Here is a tiny trained network, its code and every weight. The questions are about switching its units off for an input and a class, where a switched-off unit gives its printed mean instead of its output.

import numpy as np


def w(rows, s, z=0):
    codes = np.array(rows[::2]) - 128.0
    scale = np.full(codes.shape[1], s)
    scale[-1] = z or s
    return codes * scale


def norm(h):
    return h / np.sqrt((h * h).mean(-1, keepdims=True) + 1e-5)


def f(y):
    return np.maximum(y, 0)


def log_softmax(a):
    a = a - a.max(-1, keepdims=True)
    return a - np.log(np.exp(a).sum(-1, keepdims=True))


def net(x, mask):
    res = np.array(x, float).reshape(1, 5) / 4 @ E
    u = 0
    for l in range(3):
        y = f(norm(res) @ A[l][:, :-1].T + A[l][:, -1])
        res = res + np.where(mask[u : u + 5], y, B[l][:, -1]) @ B[l][:, :-1]
        u += 5
    return log_softmax(norm(res)[-1] @ U[:, :-1].T + U[:, -1])


A, B = {}, {}
E = w([
[126,194,86,126],'x0',
[143,254,121,137],'x1',
[29,79,135,122],'x2',
[135,215,41,100],'x3',
[89,31,92,184],'x4',
],0.0074)
A[0] = w([
[56,160,127,254,34],'L0N0',
[209,139,29,88,206],'L0N1',
[78,45,59,119,68],'L0N2',
[164,87,159,119,168],'L0N3',
[71,144,35,117,254],'L0N4',
],0.008,0.0012)
B[0] = w([
[131,125,179,153,196],'L0N0',
[137,45,87,153,253],'L0N1',
[2,123,149,45,223],'L0N2',
[125,71,33,142,183],'L0N3',
[117,68,234,66,230],'L0N4',
],0.0083,0.0043)
A[1] = w([
[111,161,42,119,1],'L1N0',
[97,158,37,33,165],'L1N1',
[75,183,77,111,172],'L1N2',
[254,100,105,148,243],'L1N3',
[153,111,39,95,190],'L1N4',
],0.0091,0.0019)
B[1] = w([
[226,65,32,130,146],'L1N0',
[103,43,154,195,210],'L1N1',
[87,52,130,82,172],'L1N2',
[220,184,41,254,254],'L1N3',
[153,157,113,227,200],'L1N4',
],0.0069,0.0052)
A[2] = w([
[93,163,100,137,65],'L2N0',
[101,2,37,141,253],'L2N1',
[196,176,137,177,128],'L2N2',
[151,108,155,127,123],'L2N3',
[130,104,54,134,163],'L2N4',
],0.0095,0.0016)
B[2] = w([
[28,142,123,190,132],'L2N0',
[95,255,216,168,254],'L2N1',
[166,128,27,82,194],'L2N2',
[224,213,144,94,138],'L2N3',
[102,99,211,215,170],'L2N4',
],0.0071,0.0085)
U = w([
[176,164,102,211,219],'0',
[78,212,170,155,94],'1',
[63,137,162,82,219],'2',
[69,101,118,79,1],'3',
[159,200,2,58,89],'4',
],0.0065,0.0019)

Each question gives the input, the list of numbers given to net, and the class t.
The units are the neurons (one row each of A and B). Each row of codes is followed by its name. A weight is (code - 128) times the scale printed after its matrix; where a second scale follows, it is the last column's (A, B and U).
mask holds one flag per neuron, layer by layer. A switched-off neuron (its flag False) gives its mean, the last column of its row in B, instead of its output. The means were averaged over made-up inputs and are rounded, as every weight is.
A unit's drop is (log p(t) with every unit on - log p(t) with that unit switched off) / (log p(t) with every unit on - log p(t) with every unit switched off).
The circuit of an input: a set's keep is (log p(t) with only the set's units on - log p(t) with every unit switched off) / (log p(t) with every unit on - log p(t) with every unit switched off). Starting from the 12 units with the biggest drops (on a tie, the unit counted first), units are removed one at a time, each time the one whose removal leaves the highest keep (on an exact tie, the one counted first), for as long as the keep stays at least 0.8.
circuit, biggest first: the units of the circuit, biggest drop first
k most important neurons: the k neurons with the biggest drops, biggest first
k most important neurons of layer l: the k neurons of layer l with the biggest drops, biggest first
input [8,5,3,2,5], class 2: circuit, biggest first -> (L0N4 L1N3)
input [-6,4,2,6,1], class 2: most important neuron of layer 1 -> (L1N3)
input [2,1,-1,-2,-7], class 4: circuit, biggest first -> (L2N1 L2N2)
input [1,5,2,2,1], class 2: circuit, biggest first -> (L1N3 L0N4 L2N1)
input [-3,7,-1,0,-1], class 4: 2 most important neurons of layer 0 -> (L0N2 L0N3)
input [-1,2,0,-7,-8], class 4: 4 most important neurons -> (L0N2 L0N4 L2N1 L2N2)
input [2,3,-7,-5,0], class 4: circuit, biggest first -> (L2N2 L2N1)
input [3,7,0,-8,-7], class 4: 3 most important neurons of layer 0 -> (L0N2 L0N4 L0N0)
input [-1,5,0,-5,-4], class 4: 4 most important neurons -> (L0N2 L0N4 L2N1 L2N2)
input [7,-3,2,6,0], class 2: 2 most important neurons of layer 0 -> (L0N4 L0N3)
